(in the rows, 128 means zero)
Each row of numbers stands for one node and depends on some of the facts below. Use the named rows to name the rest.

Facts:
Λ: refers to; Δ: belongs to class; Θ: is of sort
(938) {Δ=c, Θ=j}
(1224) {Λ=(1121), Δ=c, Θ=i}
(352) {Δ=c, Θ=j}
(347) {Λ=(174), Δ=g, Θ=i}
(1141) {Λ=(385), Δ=a, Θ=j}
(219) {Λ=(1277), Δ=a, Θ=h}
(99) {Λ=(164), Δ=a, Θ=i}
(1193) {Λ=(448), Δ=f, Θ=h}
(1139) {Δ=g, Θ=i}
(22) {Λ=(598), Δ=b, Θ=i}
(43) {Λ=(960), Δ=b, Θ=h}
(450) {Δ=c, Θ=h}
(385) {Λ=(155), Δ=d, Θ=i}
(916) {Λ=(678), Δ=d, Θ=h}
(252) {Λ=(1139), Δ=g, Θ=i}
(1202) {Δ=b, Θ=j}
(653) {Δ=e, Θ=j}
(821) {Λ=(1025), Δ=b, Θ=i}
(980) {Λ=(916), Δ=c, Θ=h}
(756) {Δ=c, Θ=i}
(1110) {Λ=(1224), Δ=a, Θ=i}
(387) {Δ=a, Θ=i}
(50) {Λ=(366), Δ=b, Θ=j}
(228) {Λ=(913), Δ=a, Θ=i}
(1216) {Λ=(768), Δ=c, Θ=i}
(622) {Δ=b, Θ=h}
(896) {Λ=(355), Δ=b, Θ=j}
(290) {Λ=(1186), Δ=b, Θ=j}
(215) {Λ=(228), Δ=g, Θ=j}
(271) {Λ=(1017), Δ=a, Θ=j}
(971) {Λ=(1130), Δ=b, Θ=i}
(1077) {Δ=c, Θ=h}
(1301) {Λ=(303), Δ=b, Θ=i}
(766) {Δ=c, Θ=j}
(512) {Λ=(1077), Δ=a, Θ=h}
(1041) {Λ=(50), Δ=c, Θ=j}
(499) {Λ=(849), Δ=a, Θ=j}
(627) {Λ=(694), Δ=d, Θ=h}
(1090) {Λ=(219), Δ=e, Θ=i}
(857) {Λ=(442), Δ=a, Θ=j}
(954) {Λ=(888), Δ=a, Θ=j}
(859) {Λ=(352), Δ=c, Θ=j}
(442) {Λ=(262), Δ=c, Θ=j}
(303) {Λ=(600), Δ=d, Θ=j}
(127) {Δ=b, Θ=i}
(768) {Δ=b, Θ=j}
(1121) {Λ=(1084), Δ=b, Θ=i}
(406) {Λ=(756), Δ=d, Θ=j}
(1303) {Λ=(851), Δ=c, Θ=h}
(1025) {Λ=(499), Δ=b, Θ=i}
(1287) {Λ=(610), Δ=e, Θ=j}
(164) {Λ=(859), Δ=e, Θ=h}
(123) {Δ=c, Θ=j}
(1016) {Λ=(1223), Δ=e, Θ=j}
(52) {Δ=c, Θ=j}
(61) {Λ=(1272), Δ=g, Θ=j}
(174) {Λ=(1286), Δ=a, Θ=h}
(548) {Δ=a, Θ=h}
(1272) {Λ=(641), Δ=c, Θ=i}
(448) {Δ=e, Θ=j}
(255) {Λ=(1059), Δ=d, Θ=j}
(1097) {Λ=(22), Δ=a, Θ=h}
(1130) {Λ=(252), Δ=b, Θ=i}
(789) {Λ=(96), Δ=a, Θ=h}
(155) {Λ=(685), Δ=e, Θ=j}
(960) {Δ=f, Θ=i}
(181) {Δ=d, Θ=i}
(888) {Λ=(387), Δ=a, Θ=i}
(159) {Λ=(869), Δ=c, Θ=j}
(1115) {Λ=(954), Δ=a, Θ=i}
(372) {Λ=(938), Δ=g, Θ=j}
(55) {Λ=(52), Δ=g, Θ=h}
(1084) {Δ=d, Θ=h}
(694) {Λ=(1104), Δ=a, Θ=i}
(942) {Λ=(896), Δ=a, Θ=i}
(1199) {Λ=(149), Δ=c, Θ=j}
(388) {Λ=(979), Δ=a, Θ=i}
(624) {Δ=a, Θ=i}
(869) {Δ=f, Θ=i}
(851) {Δ=e, Θ=h}
(885) {Δ=a, Θ=i}
(1186) {Λ=(388), Δ=c, Θ=i}
(511) {Δ=c, Θ=i}
(944) {Λ=(323), Δ=b, Θ=h}
(715) {Λ=(43), Δ=b, Θ=h}
(992) {Λ=(215), Δ=a, Θ=i}
(495) {Λ=(944), Δ=b, Θ=h}
(1211) {Δ=d, Θ=j}
(1104) {Λ=(857), Δ=e, Θ=h}
(366) {Λ=(1088), Δ=b, Θ=j}
(1223) {Λ=(406), Δ=f, Θ=j}
(1258) {Λ=(627), Δ=b, Θ=i}
(682) {Λ=(980), Δ=a, Θ=h}
(600) {Λ=(1110), Δ=b, Θ=i}
(641) {Δ=e, Θ=j}
(1056) {Λ=(511), Δ=b, Θ=h}
(678) {Λ=(1244), Δ=b, Θ=i}
(979) {Λ=(1199), Δ=d, Θ=h}
(1088) {Δ=g, Θ=j}
(1059) {Δ=b, Θ=j}
(695) {Δ=f, Θ=h}
(884) {Λ=(1301), Δ=a, Θ=i}
(685) {Λ=(61), Δ=d, Θ=j}
(849) {Δ=b, Θ=i}
(862) {Λ=(1041), Δ=g, Θ=j}
(96) {Λ=(372), Δ=f, Θ=h}
(913) {Λ=(1115), Δ=b, Θ=h}
(610) {Λ=(159), Δ=f, Θ=i}
(355) {Λ=(682), Δ=a, Θ=h}
(1286) {Λ=(624), Δ=f, Θ=j}
(1137) {Δ=c, Θ=i}
(262) {Δ=a, Θ=h}
(149) {Λ=(1287), Δ=a, Θ=j}
(323) {Δ=c, Θ=h}
(1277) {Λ=(1141), Δ=b, Θ=j}
(1244) {Λ=(123), Δ=f, Θ=j}
(257) {Δ=d, Θ=h}
(784) {Δ=a, Θ=j}
(1017) {Λ=(1097), Δ=a, Θ=h}
(598) {Δ=d, Θ=i}
(590) {Λ=(971), Δ=f, Θ=h}

Named rows:
(857): [138 133 115 165 151 120 138 114 137 160 145 114 131 114 125 145  86  89
  84 119 119 110  94 140 110 148 159 121 141 144 112 181 109  99 141 151
 113  81 147 148 132 178 144 121 122 146  72 144]
(355): [122 141 109 168 162 105 124 123 132 153 133 129 128  94 127 156  95  91
  95 121 128 114  75  99  94 168 159 129 148 147 101 185 100  95 151 128
 110  88 147 140 167 139 145 128 123 147  82 150]
(149): [141 138 118 134 153 126 145 115 176 173 151 119 134  77 142 116 105  71
  93 139 106 126  92 146 113 137 154 133 142 144 104 181 113  98 138 132
 106  98 135 145 112 214 152 116 147 130  75 156]
(448): [112 120 135 160 158 118 141 110 138 143 154 131 126 128 132 165  81  99
  92 115 124 124 116 135 135 126 132 122 137 154 222 162  91 105 125 155
 101 140 177 129 119 187 171 115 125 140  62 112]
(1137): [133 140 107 160 151 110 134 120 147 157 133 114 131 117 144 125 103  85
  96 113 130 112  94 156 105 163 159 122 145 127  95 183 123  99 147 160
 111  87 145 150 126 140 117 130 112 159  68 140]
(257): [ 91 110 146 138 147 118 123 119 124 140 142 144 122  72 145 178  95 118
 112 112 131 126 115 119 147 135 119 118 141 162 178 158  87 121 133 169
 102 178 169 120 145 144 160 133 113 140  84 109]
(695): [113 121 117 154 154 110 132 119 133 161 137 124 119  90 137 165  86 103
  95 117 117 119  92 145 114 157 156 126 136 144  98 170 111 111 150 150
 108 115 151 138 142 144 140 131 113 158  93 141]
(1104): [104 124 129 168 151 115 140 116 129 142 140 134 121 105 137 177  98 105
 106 123 124 126 107 121 122 141 140 124 144 151 210 164  86 114 136 152
  99 166 167 121 150 163 161 125 129 153  80 116]
(979): [104  97 150 103 144 118 136 121 158 158 136 169 130  56 162 168 106 108
 119 128 131 138 111 124 140 118 119 133 137 157 179 161  76 117 133 160
 102 203 156 118 102 183 165 133 135 112  95 115]
(1141): [129 137 113 194 151 116 136 110  95 152 139  82 134 143 101 166  67  93
  83  96 121  97 102 157  97 156 159 108 146 148 142 177 107 100 141 168
 123  68 160 154 161 127 137 132 106 172  72 132]
(859): [134 132 110 159 151 118 137 113 149 161 140 111 132 104 134 140  84  83
  81 107 124 116  97 157 109 157 171 118 142 137 100 183 116  98 146 149
 114  78 140 151 136 181 132 125 115 144  71 145]
(884): [139 148 110 177 143 116 140 120 142 157 134 116 129 110 136 127 107  88
 101 131 136  98 103 129  98 149 145 120 151 130  92 186 117 110 146 169
 112  99 140 143 147 141 122 131 128 163  74 144]
(1139): [108 120 128 131 160 108 117 119 149 152 141 133 123 107 152 141  91  99
 100 102 127 117 108 161 135 148 128 124 133 139 116 160 121 107 136 173
 106 110 171 145 100 125 130 130 102 150  73 124]
(50): [123 124 131 141 147 125 118 115 143 153 145 127 130  84 136 153  86  95
  90 104 127 111 108 137 131 143 139 114 141 152 115 172 106 109 134 167
 113 102 153 146 129 166 142 127 116 131  75 133]
(888): [135 143 113 165 152 111 133 120 135 156 136 116 131 129 134 133 105  90
  99 123 126 107  89 140 105 154 146 126 144 134 109 181 116  99 143 160
 111  88 154 147 121 135 131 125 120 159  69 139]
(1277): [112 127 129 165 150 121 119 111  99 148 138  84 137 112 109 170  66  95
  91  80 123  99 118 164 116 150 137 102 146 158 157 165 103 108 133 184
 125  89 168 154 158 108 137 140 103 160  77 119]
(1041): [135 131 110 159 151 119 137 113 149 162 141 111 132 104 134 139  83  83
  81 107 125 115  97 158 109 156 171 117 142 138 100 183 116  98 146 150
 114  79 139 151 136 181 131 125 115 145  71 145]
(600): [121 134 129 142 147 118 116 122 141 149 137 130 129  96 146 138 107  97
 105 111 134 107 105 136 128 150 127 118 144 141 107 173 114 111 136 178
 110 110 158 145 121 128 127 132 114 146  72 127]

Name these rows:
No name comes twice in this set of rows, the named rows included.
[111 149 121 117 169 117 131 120 184 164 163 113 121  67 159  86 117  75
 108 142  93 135  98 164 137 145 126 138 137 143  90 163 143 102 132 134
  93 102 158 142 101 162 145 116 132 158  66 150] | (869)
[ 94 108 147 137 140 124 127 117 119 142 143 136 120  79 147 181 100 123
 112 113 123 128 116 139 152 134 125 115 139 160 180 157  91 126 133 178
 103 186 168 121 133 151 156 132 111 147  85 105] | (916)
[112 118 132 204 155 116 120 110 107 119 155 159 109 161 128 197  70 133
  72 104 150 106 108  88 150 143 142 106 133 148 178 171  96 111 132 172
  96 115 185 125 145 178 161 107  88 148  48 104] | (641)
[131 115 124 151 139 129 148 109 135 170 149 105 121 113 136 157  80 105
  85 116 103 116 111 195 130 135 159 117 128 140 110 166 122 118 140 177
 111 114 150 145 103 185 136 123 112 160  84 132] | (1244)
[144 104 134 112 137 123 138 118 179 177 127 162 141  67 153 152  92  85
  98 121 143 113 112 134 112 119 138 128 139 143 110 178  86 111 139 168
 118 141 130 141  94 208 142 134 144  96  95 140] | (290)
[ 96 114 148 130 155 113 121 119 131 136 148 145 126 108 150 151 100 114
 114 111 135 121 121 132 155 127 100 121 137 153 183 155  99 113 123 183
 101 159 185 128 102 129 154 128 107 142  63 100] | (598)
[143 127 114 125 150 121 147 115 186 177 140 127 137  79 151 120  97  69
  89 125 117 129  93 165 108 143 168 131 140 136  97 183 112  95 145 135
 110 101 128 149 103 218 139 123 138 123  78 154] | (1199)
[127 137 104 167 144 115 136 120 139 160 128 113 127  82 140 151 100  90
  94 114 126 117  88 144  98 170 179 119 150 135  90 186 111 107 157 146
 113 107 130 143 167 156 123 135 118 157  88 148] | (1303)
[152 119 111 122 144 107 149 123 179 178 118 148 141 112 161 126 109  78
 103 126 137 120  90 161  92 141 160 140 139 120  99 186 104  95 150 155
 116 119 130 149  73 181 121 133 135 124  83 144] | (1186)
[114 123 133 167 153 120 146 110 143 144 151 132 126 115 132 161  81  96
  94 119 131 118 126 124 127 122 129 119 142 152 213 164  90 111 127 159
 102 147 168 126 136 189 165 119 131 141  66 117] | (653)
[ 99 118 146 137 150 115 126 119 136 137 145 146 126  94 150 147  99 111
 115 115 144 114 132 123 147 123  97 117 141 151 176 159  99 119 125 189
 103 166 175 125 121 131 149 133 113 143  68 105] | (181)
[102 121 131 161 156 113 136 116 124 141 143 134 121 119 137 181  97 108
 104 119 115 133  99 129 129 145 142 127 140 153 220 162  86 108 134 147
  98 159 176 124 132 161 167 120 122 152  76 113] | (851)
[129 153 107 177 164 100 128 124 153 150 132 135 133  99 130 121  96  77
  99 127 155  94 100  82  84 152 131 126 155 136  87 189 109  95 145 149
 112  79 145 141 169 125 131 134 130 147  69 152] | (942)
[125 132 113 157 155 114 128 119 117 156 137 115 126 120 129 167 102 100
  95 118 104 126  65 144 112 172 173 129 139 146 117 177 105  97 148 137
 109  93 156 146 125 148 146 121 113 158  81 138] | (262)

Now the same nodes, written a new way:
Known rows:
(695): [152 157  78 131 123  66  95 126 162 122 146 148 118 111  89 128 143 136
 160 143 147  88 132 150 139 112 131 130 122 137  95 190  70 176 138 131
  97 140 100]
(1141): [153 146 118 163 115  93 151 209 138 106  77 186 141 154 180 127 110 169
 105 120 111 136 109 104 105 159 139  89 154 149 169 145 119 120 162 108
 140 118 122]
(600): [128 118 171 122 129 171 151 118 107 137 131 118 131 137 145 128 110 133
 118 119 117 139 119 119 131 152 132 130 122 136 128 102 159 122 125 118
 140 136 136]
(1244): [139 158  70 142 139  81  75 140 176  98 133 120 130 131  79 127 142 140
 122 153 144  98 152 133 118  98 133  90 117 113  98 187  79 142 146 129
  86 130 103]
(271): [127 133 135 130 115  82 157 153 135 133  72 129 155 150 162 140 151 124
 120 134 123 144 142 120 132  66 131 126 154 126 136 130 127 105 129 118
 121 124  97]
(862): [132 148 155 129 129 143 116 108 138 109 151 152  98 108 106 127 146 148
 114 125 117 157 137 133 152  93 111 123 101 120 108 120 132 118  99  99
 129 135 153]
(1121): [120 111 149 132 129 166 131 128  98 128 121  95 135 142 134 125 108 116
 117 134 122 138 135 132 103 149 136 126 141 119 133 119 155 117 126 129
 136 108 139]
(495): [131 122 153 109 109 139 155 118 108 131 115 154 129 124 148 123 122 126
 119 111 111 155 110 132 150 119 120 144 121 139 130  99 147 136  96 125
 151 115 128]
(980): [131 133 117 113 115 146 130 121 125 124 133 143 127 125 122 119 120 133
 120 125 121 129 111 136 139 139 124 128 107 135 113 119 129 143 107 136
 138 123 134]
(821): [132 123 190 124 123 159 153 115 101 136 128 127 126 136 153 133 121 140
 119 120 110 156 127 124 139 125 127 140 127 136 128 108 157 125 112 106
 135 136 134]
(1301): [129 113 163 132 123 159 141 125  95 138 117 103 130 135 139 121 120 119
 122 131 123 148 146 133 118 128 132 137 144 120 130 123 158 121 118 114
 137 113 136]
(181): [123 105 179 138 146 178 109 106  89 128 168 121  98 107 117 131 114 122
 135 110 125 143 137 134 121 160 119 146 129 120 150 121 144 127 116 122
 144 126 166]
(916): [120 103 142 123 134 152 103 108  95 115 161 144 104 101 113 122 117 115
 123 111 125 144 118 148 124 157 112 144 122 119 155 112 127 143 108 147
 157  99 164]
(1211): [113 112 152 124 144 183 106 115 117 116 160 144 108 112 121 122 133 133
 102 112 113 158 123 114 140 136 108 122 105 111 140  94 149 103 108 128
 148 123 171]
(1216): [136 131 169 133 121 138 128 117 106 127 123 106 124 132 122 125 126 131
 127 134 125 147 147 142 126 105 129 134 138 121 112 152 140 131 108 102
 122 121 126]
(303): [114 108 156 135 142 167 101 122 104 115 141 129 110 111 114 119 142 118
  98 118 116 171 144 126 131 112 110 128 126  91 140 116 151 101 101 125
 144 104 168]
(1286): [143 161  88 145 141  59  91 133 177 115 144 143 108 112  88 136 156 142
 155 145 151  98 145 132 134  97 126 118 123 125 110 177  76 138 147 118
  87 157 110]
(869): [111 153  89 180 131 155 111 105 160 183 139  55 110 102  63 109 157  94
 169 167 195  41 138 115 157  78 150  77 113 108  70 154 123 198 112 138
  75 137  78]

Rows to name:
No name comes twice in this set of rows, the named rows included.
[118  99 115 112 135 196  99 117 107 116 167 141 119 115 110 105 103 118
 106 114 117 128 101 125 127 190 117 120  96 119 137  94 141 138 110 158
 157 106 166] | (1084)
[142 167  85 135 136  90  93 134 187 115 142 147 122 125  96 127 156 152
 135 146 135 103 134 119 149  99 131  99 105 130  85 170  85 148 138 117
  87 163 105] | (1223)
[177 157 191 190 134  89  78 191 106  87 138 198  95 115 112 134 104 185
 139 112 121 124 132 136 115 142 140  96 165 147 164 243  76 210 135  84
 106 112 112] | (1090)
[147 158  87 138 140 124  90 129 172 128 157 115 130 131  87 115 125 149
 149 150 143  76 130 123 131 147 143  97 107 142  77 183  95 170 151 121
  82 165 101] | (960)
[162 146 136 162  95  94 155 213 115 100  75 199 138 149 173 122  82 168
 104 109 110 125  90 125 101 164 153  85 149 163 173 162 110 175 141 122
 146  87 103] | (219)
[ 85 137 134 169 125 173 159  90 143 181 133  98  91  93 115 128 159  99
 140 128 168  97 115 101 181  66 133  89  92 112 118  61 168 144  92 141
 126 124 129] | (159)
[154 162  78 115 119  89  98 129 169 122 143 147 128 122  89 110 136 146
 144 143 135  96 120 135 156 112 127 112 104 139  75 180  82 178 124 129
  97 146  96] | (96)
[ 92 120 159  72 129  92 123  70 133 120 104  50 194 191 135 187 120 107
 118 134 122 127 146 144 112  72 141 146 119 154 130 111 126 117 135 166
  95 140  59] | (388)

Now the same nodes, written a new way:
Named rows:
(159): [108 164 128 152   5 138 211 180 141 173 203 122  70  95 140 102  92 124
  96 147 202 130 163 101  94 163 128  98  65 106 151 172 104  44 140 135]
(366): [148  88 140 115 155 138 143  92  89 126 146 113 120 133 113  86 140  83
 133 131 117 119 119 108 135 150 137 103 133 148 177 138 175 140 117 165]
(695): [115 137 141 136 124  83 113 137 128 136 140 167 156  88 125 125 125 130
 115 124 124 150 118 140 133  94 121 111 124 100 127 101 115 117 116 129]
(885): [139  81 127 124 140 148 136 119 110 108 104 130 148 163 137 124 129 143
 107 126 155 127 128 114 158 138 128 143 150 149 121 118 124 141 129 101]
(756): [121 182 145 141 124 140 117 152 143 140 114 144  96 143 144 123 137 181
 135 151 152 138 160 172 103 123 146 109 125 125  99 136  89 135 131 145]
(352): [119 173 146 140 106 148 116 160 155 180 146 137  93 126 115 115 125 142
 159 144 112 131 145 148  88 131 141  98 119 100 105 162 118 133 130 152]
(255): [116 173  81 116 100 136 135 143 175 130 136  71  94 125 133 172 121 108
 164 116  98 103 133 115 101 144 125 173 102 127 122 168 138 118 149 129]
(678): [124  54 172 127 152 124 124  80  86  64  84 136 108 171 138  99 172 129
  72 162 146 107 106 143  95 117 150 126 113 165 182 146 173 126 116 148]
(1090): [171 191 118 126 119  91 129 201 155  88  84  95 177 170 103 226  99 178
 155 183  66 169 110 183 187  68 224 198 157 153  32 177 141 113 112 103]
(1141): [186  90 147 121 157 122 138 138 126 123 118  99 184 153  66 149 127 109
 157 159  55 131  75 126 176 103 169 137 189 160  70 183 186 162 103 106]
(1224): [122 187 127 132 124 129 117 156 140 133 113 136 106 142 147 137 128 172
 141 144 147 143 162 166 119 123 152 129 120 126 108 129  95 128 133 149]
(511): [121 181 145 141 122 139 117 154 141 139 115 145  97 144 144 126 137 180
 134 151 153 137 160 173 103 123 146 111 124 125 100 137  89 134 132 145]
(385): [162 194 113 128 165 115 127 139 166  90  83  72 131 149 107 185 163 161
 169 162 104 103 121 179 116 103 141 161 165 180  58 183 119 170 138 118]
(1199): [ 79 163 119 121  62 159 113 156 149 176 162 147  50 131 179 119  89 128
 135  98 126 148 166 114  98 160 150 128  69  71 159 114 116  85 134 158]
(548): [143  95 135 136 137 133 133 101 119 116 128 124 150 115 108 132 119 119
  96 110 123 133 100 113 139 123 105 131 145 116 128  95 134 138 119  79]
(980): [119 194 129 146 116 108 115 138 151 132 133 127 116  93 116 151 120 143
 124 132 118 143 132 162  94 105 126 128 107  93 124 111 111 115 129 127]
(641): [115 160 109 165 169 175  72 172 195 209 101 130 205 114  30 122 164 160
 199 165 132  76 153 156  48 114  46 127 137  84  62 184  96 188 177 122]
(1084): [139 203 147 147 122 147 130 108 169 138 139 104  56 107 128 146 134 155
 130 107 105 123 118 159  81 133 107  98 151 120  80 115  94 162 124  90]

Which node is each row?
No name comes twice in this set of rows, the named rows included.
[139  74 132 123 125 160 135 125 124 151 138 125 141 145 111 112 118 108
 132 118 112 121 112  91 143 146 123 126 146 123 122 142 151 142 124 109] | (857)
[134 169 107 147 143 144  92 186 186 176 107 112 198 127  47 161 134 148
 193 168  91 109 131 155  97  99 112 156 139 100  56 190 126 154 154 119] | (155)
[109 136 114 127 121  67 113 143 128 118 135 153 176  81 128 146 117 113
 116 121 123 148 120 132 145  89 123 144 106  99 146  99 126  98 125 135] | (590)
[158 117 116 132 148 135 146 104 113 126 143 116 158 105 110 131 107 114
 115  96 129 144 113 107 169 137 100 126 158 120 125  77 120 146 122  85] | (682)
[ 93 113 161 121  99  99 109 161 152 185 155 197 127 112 151 103 142 125
 166 124 103 115 117 113 132 115 115  70 150 137  77 157 108 124 122 138] | (1088)
[132 177  88 137 172 143 105 135 191 150 106  71 155 112  63 153 175 121
 201 148 103  61 130 148  61 123  68 150 140 138  87 199 127 183 170 134] | (685)
[ 81 104 124 112  92  76 111 168 151 160 146 179 155 102 151 131 137 103
 163 124 107 108 118  99 138 105 114 118 118 136 107 163 124  93 137 143] | (215)
[ 86 119 106 106 110  60 112 163 136 113 114 179 166 121 186 151 139 134
 146 125 141 120 136 119 170  99 124 146 123 163 108 130  97  90 140 140] | (347)
[ 82 183 109 119  91 156  96  99 165 125 135 116  13 122 200 162  98 134
 114  49  98 140 137 124  84 158 119 151  89  78 148  56 100 118 132 103] | (979)
[152  88 160 134 148 170 133 113 108 132 112 148 120 170 138  99 134 164
 111 125 151 133 128 127 152 145 130  98 177 150  93 113 108 168 115  97] | (387)
[ 89 135 117 118 108  46 109 145 144 122 139 174 167  75 156 158 130 111
 135 108 109 128 107 118 151  86 101 130 122 130 114 105 107  88 130 118] | (55)
[141  78 134 123 127 163 134 124 123 155 140 126 137 146 111 110 116 109
 135 115 111 124 114  94 148 149 126 120 151 125 118 138 148 146 122 110] | (954)
[116 168 100 124  98 146 135 140 176 139 135  79  83 126 128 159 129 116
 158 121 104  97 130 122  84 144 120 155 109 126 113 174 133 125 148 125] | (303)
[144  81 153 133 143 162 134 115 110 123 108 143 130 167 135 105 135 159
 105 129 157 127 127 123 146 141 126 112 163 149 104 120 114 158 121  96] | (624)
[112 181  95 126 119 111 119 161 140 110 106 120 130 136 149 161 123 153
 138 145 150 137 164 155 125 116 151 169  96 126 132 134 107 103 145 154] | (1216)

